Below are the code and all the weights of a small trained network. Each question names an input and a target symbol and asks about switching units off, where a switched-off unit gives its printed mean instead of its output.

import numpy as np


def w(rows, s, z=0):
    codes = np.array(rows[::2]) - 128.0
    scale = np.full(codes.shape[1], s)
    scale[-1] = z or s
    return codes * scale


def norm(h):
    return h / np.sqrt((h * h).mean(-1, keepdims=True) + 1e-5)


def f(y):
    return y / 2 * (1 + np.tanh(0.7978845608 * (y + 0.044715 * y**3)))


def softmax(a):
    e = np.exp(a - a.max(-1, keepdims=True))
    return e / e.sum(-1, keepdims=True)


def log_softmax(a):
    a = a - a.max(-1, keepdims=True)
    return a - np.log(np.exp(a).sum(-1, keepdims=True))


def net(x, mask):
    ids = ['γεζλμσφ'.index(c) for c in x.split()]
    T = len(ids)
    res = E[ids] + P[:T]
    u = 0
    for l in range(3):
        r = norm(res)
        for j in range(2):
            rows = slice(2 * j, 2 * j + 2)
            q, k, v = (r @ M[l][rows].T for M in (Q, K, V))
            z = softmax(np.where(np.tri(T) > 0, q @ k.T / 2**0.5, -1e9)) @ v
            o = O[l][rows]
            res = res + np.where(mask[u + j], z, o[:, -1]) @ o[:, :-1]
        u += 2
        y = f(norm(res) @ A[l][:, :-1].T + A[l][:, -1])
        res = res + np.where(mask[u : u + 8], y, B[l][:, -1]) @ B[l][:, :-1]
        u += 8
    return log_softmax(norm(res)[-1] @ U[:, :-1].T + U[:, -1])


Q, K, V, O, A, B = {}, {}, {}, {}, {}, {}
E = w([
[32,120,248],'γ',
[63,140,246],'ε',
[149,168,243],'ζ',
[103,149,102],'λ',
[10,142,110],'μ',
[137,190,126],'σ',
[177,63,105],'φ',
],0.011)
P = w([
[191,114,202],'0',
[169,129,56],'1',
[125,111,229],'2',
[154,149,72],'3',
[100,159,241],'4',
[128,184,86],'5',
[83,186,253],'6',
],0.0065)
Q[0] = w([
[173,59,114],'0.h1',
[107,5,96],'0.h1',
[168,70,161],'0.h2',
[117,117,84],'0.h2',
],0.016)
K[0] = w([
[248,34,145],'0.h1',
[130,30,110],'0.h1',
[152,230,108],'0.h2',
[53,120,119],'0.h2',
],0.016)
V[0] = w([
[69,254,143],'0.h1',
[161,103,173],'0.h1',
[113,93,162],'0.h2',
[126,110,108],'0.h2',
],0.0082)
O[0] = w([
[231,1,55,254],'0.h1',
[90,196,52,125],'0.h1',
[133,98,70,136],'0.h2',
[146,98,155,101],'0.h2',
],0.0048,0.0067)
A[0] = w([
[150,125,75,128],'0.n1',
[147,174,90,120],'0.n2',
[88,75,91,106],'0.n3',
[118,127,115,75],'0.n4',
[79,69,142,97],'0.n5',
[77,248,105,3],'0.n6',
[104,115,184,123],'0.n7',
[125,128,127,18],'0.n8',
],0.017,0.006)
B[0] = w([
[104,112,86,253],'0.n1',
[147,112,93,227],'0.n2',
[89,133,207,186],'0.n3',
[124,156,157,86],'0.n4',
[219,75,132,223],'0.n5',
[125,246,67,163],'0.n6',
[122,71,64,253],'0.n7',
[106,135,213,72],'0.n8',
],0.011,0.003)
Q[1] = w([
[199,90,25],'1.h1',
[254,81,8],'1.h1',
[45,88,32],'1.h2',
[73,197,185],'1.h2',
],0.0071)
K[1] = w([
[174,188,24],'1.h1',
[189,255,24],'1.h1',
[82,16,49],'1.h2',
[153,65,164],'1.h2',
],0.0094)
V[1] = w([
[17,184,229],'1.h1',
[231,208,30],'1.h1',
[178,154,239],'1.h2',
[2,238,110],'1.h2',
],0.0054)
O[1] = w([
[52,56,79,2],'1.h1',
[138,254,195,227],'1.h1',
[119,24,151,107],'1.h2',
[16,149,121,29],'1.h2',
],0.0073,0.0066)
A[1] = w([
[112,95,24,42],'1.n1',
[105,101,193,8],'1.n2',
[114,154,243,172],'1.n3',
[95,107,71,37],'1.n4',
[132,69,246,32],'1.n5',
[136,125,127,99],'1.n6',
[118,176,91,252],'1.n7',
[123,153,70,130],'1.n8',
],0.011,0.0036)
B[1] = w([
[201,178,159,111],'1.n1',
[109,181,160,111],'1.n2',
[101,139,195,239],'1.n3',
[254,111,168,92],'1.n4',
[67,205,137,231],'1.n5',
[130,125,123,125],'1.n6',
[56,144,183,254],'1.n7',
[116,215,153,158],'1.n8',
],0.0073,0.0035)
Q[2] = w([
[107,82,132],'2.h1',
[143,106,12],'2.h1',
[7,137,89],'2.h2',
[126,146,181],'2.h2',
],0.013)
K[2] = w([
[123,58,117],'2.h1',
[157,146,6],'2.h1',
[156,47,60],'2.h2',
[189,167,204],'2.h2',
],0.012)
V[2] = w([
[104,42,96],'2.h1',
[1,114,118],'2.h1',
[102,94,226],'2.h2',
[228,80,81],'2.h2',
],0.0064)
O[2] = w([
[146,244,147,42],'2.h1',
[253,167,181,2],'2.h1',
[103,3,97,148],'2.h2',
[35,240,120,161],'2.h2',
],0.0052,0.0049)
A[2] = w([
[128,117,61,90],'2.n1',
[158,125,101,38],'2.n2',
[136,136,70,112],'2.n3',
[2,165,151,90],'2.n4',
[45,82,110,39],'2.n5',
[118,188,137,113],'2.n6',
[115,111,155,115],'2.n7',
[147,132,96,2],'2.n8',
],0.023,0.0071)
B[2] = w([
[191,189,136,151],'2.n1',
[134,77,76,119],'2.n2',
[146,177,66,178],'2.n3',
[40,66,205,175],'2.n4',
[97,124,2,144],'2.n5',
[121,104,137,254],'2.n6',
[123,149,105,168],'2.n7',
[208,135,41,117],'2.n8',
],0.019,0.0059)
U = w([
[165,7,140,103],'γ',
[50,220,127,105],'ε',
[223,69,93,65],'ζ',
[180,176,205,116],'λ',
[176,199,63,164],'μ',
[6,109,162,112],'σ',
[89,82,65,253],'φ',
],0.017,0.0057)

Each question gives the input, a string of symbols that net reads in full, and the target symbol t.
The units are the heads (2 rows each of Q, K, V and O) and the neurons (one row each of A and B). Each row of codes is followed by its name. A weight is (code - 128) times the scale printed after its matrix; where a second scale follows, it is the last column's (O, A, B and U).
mask holds one flag per unit, layer by layer, with each layer's heads first. A switched-off unit (its flag False) gives its mean, the last column of its rows in O or B, instead of its output. The means were averaged over made-up inputs and are rounded, as every weight is.
A unit's drop is (log p(t) with every unit on - log p(t) with that unit switched off) / (log p(t) with every unit on - log p(t) with every unit switched off).
The circuit of an input: a set's keep is (log p(t) with only the set's units on - log p(t) with every unit switched off) / (log p(t) with every unit on - log p(t) with every unit switched off). Starting from the 12 units with the biggest drops (on a tie, the unit counted first), units are removed one at a time, each time the one whose removal leaves the highest keep (on an exact tie, the one counted first), for as long as the keep stays at least 0.8.
units of the circuit, in order: the units of the circuit, biggest drop first
most important unit: the unit with the biggest drop
k most important neurons: the k neurons with the biggest drops, biggest first
heads that matter: for each layer, one digit per head in row order, 1 if its drop is at least 0.15 and else 0, layers parted by /
input μ σ γ μ ζ, target γ: units of the circuit, in order : (1.h1)
input μ ζ γ μ ζ ζ ζ, target φ: 2 most important neurons : (0.n5 0.n2)
input ζ σ ζ σ σ μ, target φ: units of the circuit, in order : (1.h1 0.n3 2.n5)
input γ ζ ε, target φ: 2 most important neurons : (1.n5 2.n5)
input ε γ σ ζ ζ ε φ, target σ: 2 most important neurons : (2.n4 1.n7)
input σ μ ε ζ σ λ, target σ: 4 most important neurons : (0.n5 0.n3 1.n7 2.n4)
input σ σ ζ ε ζ, target φ: heads that matter : 01 / 10 / 10
input σ μ σ λ λ, target λ: heads that matter : 10 / 10 / 00
input σ ζ ζ σ μ, target λ: heads that matter : 10 / 00 / 00
input μ γ ε μ ζ, target γ: heads that matter : 10 / 11 / 10
input σ ζ σ σ σ φ, target ε: heads that matter : 10 / 00 / 00
input ε γ μ, target γ: heads that matter : 00 / 11 / 00
input σ σ ε σ λ μ, target φ: units of the circuit, in order : (0.n3 1.h1 2.n5)
input σ λ μ ε μ μ μ, target γ: units of the circuit, in order : (0.h1 0.n5)
input ζ σ ε σ σ ζ φ, target σ: most important neuron : (2.n4)
input σ σ γ, target λ: heads that matter : 00 / 10 / 00
input ζ σ φ σ σ, target σ: heads that matter : 11 / 01 / 00
input ε σ σ ε, target ζ: 2 most important neurons : (0.n7 0.n5)
input σ μ σ γ, target γ: heads that matter : 00 / 00 / 00
input σ ζ λ σ σ γ ε, target λ: 4 most important neurons : (0.n5 0.n7 0.n3 2.n4)
input μ ε φ φ ζ, target σ: most important unit : 0.h1
input μ σ ε, target λ: heads that matter : 00 / 10 / 00
